Below are the code and all the weights of a small trained network. Each question names an input and a target symbol and asks about switching units off, where a switched-off unit gives its printed mean instead of its output.

import numpy as np


def w(rows, s, z=0):
    codes = np.array(rows[::2]) - 128.0
    scale = np.full(codes.shape[1], s)
    scale[-1] = z or s
    return codes * scale


def norm(h):
    return h / np.sqrt((h * h).mean(-1, keepdims=True) + 1e-5)


def f(y):
    return y / 2 * (1 + np.tanh(0.7978845608 * (y + 0.044715 * y**3)))


def softmax(a):
    e = np.exp(a - a.max(-1, keepdims=True))
    return e / e.sum(-1, keepdims=True)


def log_softmax(a):
    a = a - a.max(-1, keepdims=True)
    return a - np.log(np.exp(a).sum(-1, keepdims=True))


def net(x, mask):
    ids = ['Θαβμσω'.index(c) for c in x.split()]
    T = len(ids)
    res = E[ids] + P[:T]
    u = 0
    for l in range(2):
        r = norm(res)
        for j in range(2):
            rows = slice(2 * j, 2 * j + 2)
            q, k, v = (r @ M[l][rows].T for M in (Q, K, V))
            z = softmax(np.where(np.tri(T) > 0, q @ k.T / 2**0.5, -1e9)) @ v
            o = O[l][rows]
            res = res + np.where(mask[u + j], z, o[:, -1]) @ o[:, :-1]
        u += 2
        y = f(norm(res) @ A[l][:, :-1].T + A[l][:, -1])
        res = res + np.where(mask[u : u + 4], y, B[l][:, -1]) @ B[l][:, :-1]
        u += 4
    return log_softmax(norm(res)[-1] @ U[:, :-1].T + U[:, -1])


Q, K, V, O, A, B = {}, {}, {}, {}, {}, {}
E = w([
[80,133,137,197,100],'Θ',
[49,121,143,171,73],'α',
[229,113,138,121,81],'β',
[77,153,250,101,114],'μ',
[105,186,79,120,195],'σ',
[165,171,76,109,113],'ω',
],0.021)
P = w([
[81,2,60,193,144],'0',
[166,130,70,154,78],'1',
[167,138,84,132,134],'2',
[169,137,100,117,139],'3',
[166,136,116,110,139],'4',
[169,134,114,105,136],'5',
[154,147,124,104,125],'6',
[162,131,119,88,123],'7',
[134,165,154,86,112],'8',
[125,171,164,86,107],'9',
[123,158,164,79,103],'10',
[115,147,175,77,95],'11',
[114,142,188,73,91],'12',
],0.01)
Q[0] = w([
[135,149,246,193,76],'L0H0',
[171,102,184,108,150],'L0H0',
[217,190,125,95,104],'L0H1',
[177,133,172,116,148],'L0H1',
],0.013)
K[0] = w([
[109,6,86,165,172],'L0H0',
[176,76,88,181,103],'L0H0',
[124,24,177,124,169],'L0H1',
[65,134,155,205,160],'L0H1',
],0.012)
V[0] = w([
[176,201,239,126,73],'L0H0',
[90,107,69,61,1],'L0H0',
[239,101,40,131,101],'L0H1',
[167,197,129,100,183],'L0H1',
],0.0071)
O[0] = w([
[254,130,251,203,130,87],'L0H0',
[184,179,58,88,123,253],'L0H0',
[90,211,93,186,110,81],'L0H1',
[184,125,132,184,239,2],'L0H1',
],0.0071,0.0022)
A[0] = w([
[214,90,151,71,185,119],'L0N0',
[144,229,84,78,153,174],'L0N1',
[29,188,161,28,110,252],'L0N2',
[186,177,140,111,254,108],'L0N3',
],0.0083,0.0034)
B[0] = w([
[40,161,102,88,142,186],'L0N0',
[240,1,135,114,45,195],'L0N1',
[206,127,90,124,160,253],'L0N2',
[180,111,70,40,24,149],'L0N3',
],0.009,0.0065)
Q[1] = w([
[110,111,77,68,77],'L1H0',
[164,186,116,87,44],'L1H0',
[103,68,78,3,144],'L1H1',
[30,58,28,211,80],'L1H1',
],0.0078)
K[1] = w([
[40,107,210,151,142],'L1H0',
[98,4,141,117,99],'L1H0',
[90,98,69,76,145],'L1H1',
[142,165,22,221,101],'L1H1',
],0.014)
V[1] = w([
[87,7,247,82,156],'L1H0',
[137,144,141,233,92],'L1H0',
[231,155,239,80,174],'L1H1',
[15,97,137,114,192],'L1H1',
],0.012)
O[1] = w([
[109,197,165,186,104,96],'L1H0',
[177,97,135,148,230,119],'L1H0',
[151,67,148,120,128,254],'L1H1',
[202,172,11,166,113,17],'L1H1',
],0.011,0.0054)
A[1] = w([
[197,99,116,50,175,253],'L1N0',
[115,224,113,145,175,145],'L1N1',
[10,110,153,158,140,57],'L1N2',
[128,184,139,133,58,141],'L1N3',
],0.011,0.0052)
B[1] = w([
[105,230,78,183,142,252],'L1N0',
[154,101,247,55,194,153],'L1N1',
[177,100,54,114,175,132],'L1N2',
[107,94,123,168,166,166],'L1N3',
],0.014,0.011)
U = w([
[184,254,105,146,189,100],'Θ',
[135,182,134,106,139,75],'α',
[183,113,102,131,180,184],'β',
[138,169,131,237,159,140],'μ',
[131,149,27,218,164,254],'σ',
[125,165,72,97,147,37],'ω',
],0.0096,0.0054)

Each question gives the input, a string of symbols that net reads in full, and the target symbol t.
The units are the heads (2 rows each of Q, K, V and O) and the neurons (one row each of A and B). Each row of codes is followed by its name. A weight is (code - 128) times the scale printed after its matrix; where a second scale follows, it is the last column's (O, A, B and U).
mask holds one flag per unit, layer by layer, with each layer's heads first. A switched-off unit (its flag False) gives its mean, the last column of its rows in O or B, instead of its output. The means were averaged over made-up inputs and are rounded, as every weight is.
A unit's drop is (log p(t) with every unit on - log p(t) with that unit switched off) / (log p(t) with every unit on - log p(t) with every unit switched off).
k most important neurons: the k neurons with the biggest drops, biggest first
which heads matter: for each layer, one digit per head in row order, 1 if its drop is at least 0.15 and else 0, layers parted by /
drop when u is switched off: that unit's drop, to one decimal
input μ μ σ α μ β α μ μ β, target μ: which heads matter : 00 / 10
input μ σ β α Θ σ σ, target μ: which heads matter : 11 / 10
input β β β Θ μ σ β α, target β: which heads matter : 01 / 11
input β μ Θ, target β: 3 most important neurons : L0N2; L1N0; L1N1
input β β β β σ α μ Θ ω, target β: which heads matter : 10 / 11
input α β μ α ω β, target α: which heads matter : 10 / 01
input ω β α μ μ μ β β β ω, target α: most important neuron : L0N2
input Θ α Θ Θ ω β β σ β Θ β Θ α, target Θ: which heads matter : 10 / 01
input β σ μ β α σ σ, target β: which heads matter : 11 / 11
input σ ω σ Θ ω β μ β Θ β β, target σ: which heads matter : 10 / 01
input μ β ω Θ μ β Θ β μ σ, target μ: 3 most important neurons : L0N3; L1N3; L0N2
input ω β μ ω β, target ω: which heads matter : 10 / 11
input β ω μ ω α Θ, target β: which heads matter : 00 / 11
input β ω μ, target β: which heads matter : 01 / 11
input β β σ ω μ Θ β β α σ α, target β: which heads matter : 00 / 11
input σ μ β Θ σ β ω β, target σ: 4 most important neurons : L0N1; L0N2; L1N1; L1N3
input μ μ β ω β ω σ μ ω μ μ ω, target μ: most important neuron : L1N3
input σ ω μ β μ μ μ, target σ: 2 most important neurons : L0N2; L1N3
input α β Θ ω μ α β, target α: drop when L0N1 is switched off : 0.0
input Θ β Θ, target Θ: drop when L1H1 is switched off : 1.6
input β β μ ω, target β: drop when L0H1 is switched off : 0.1
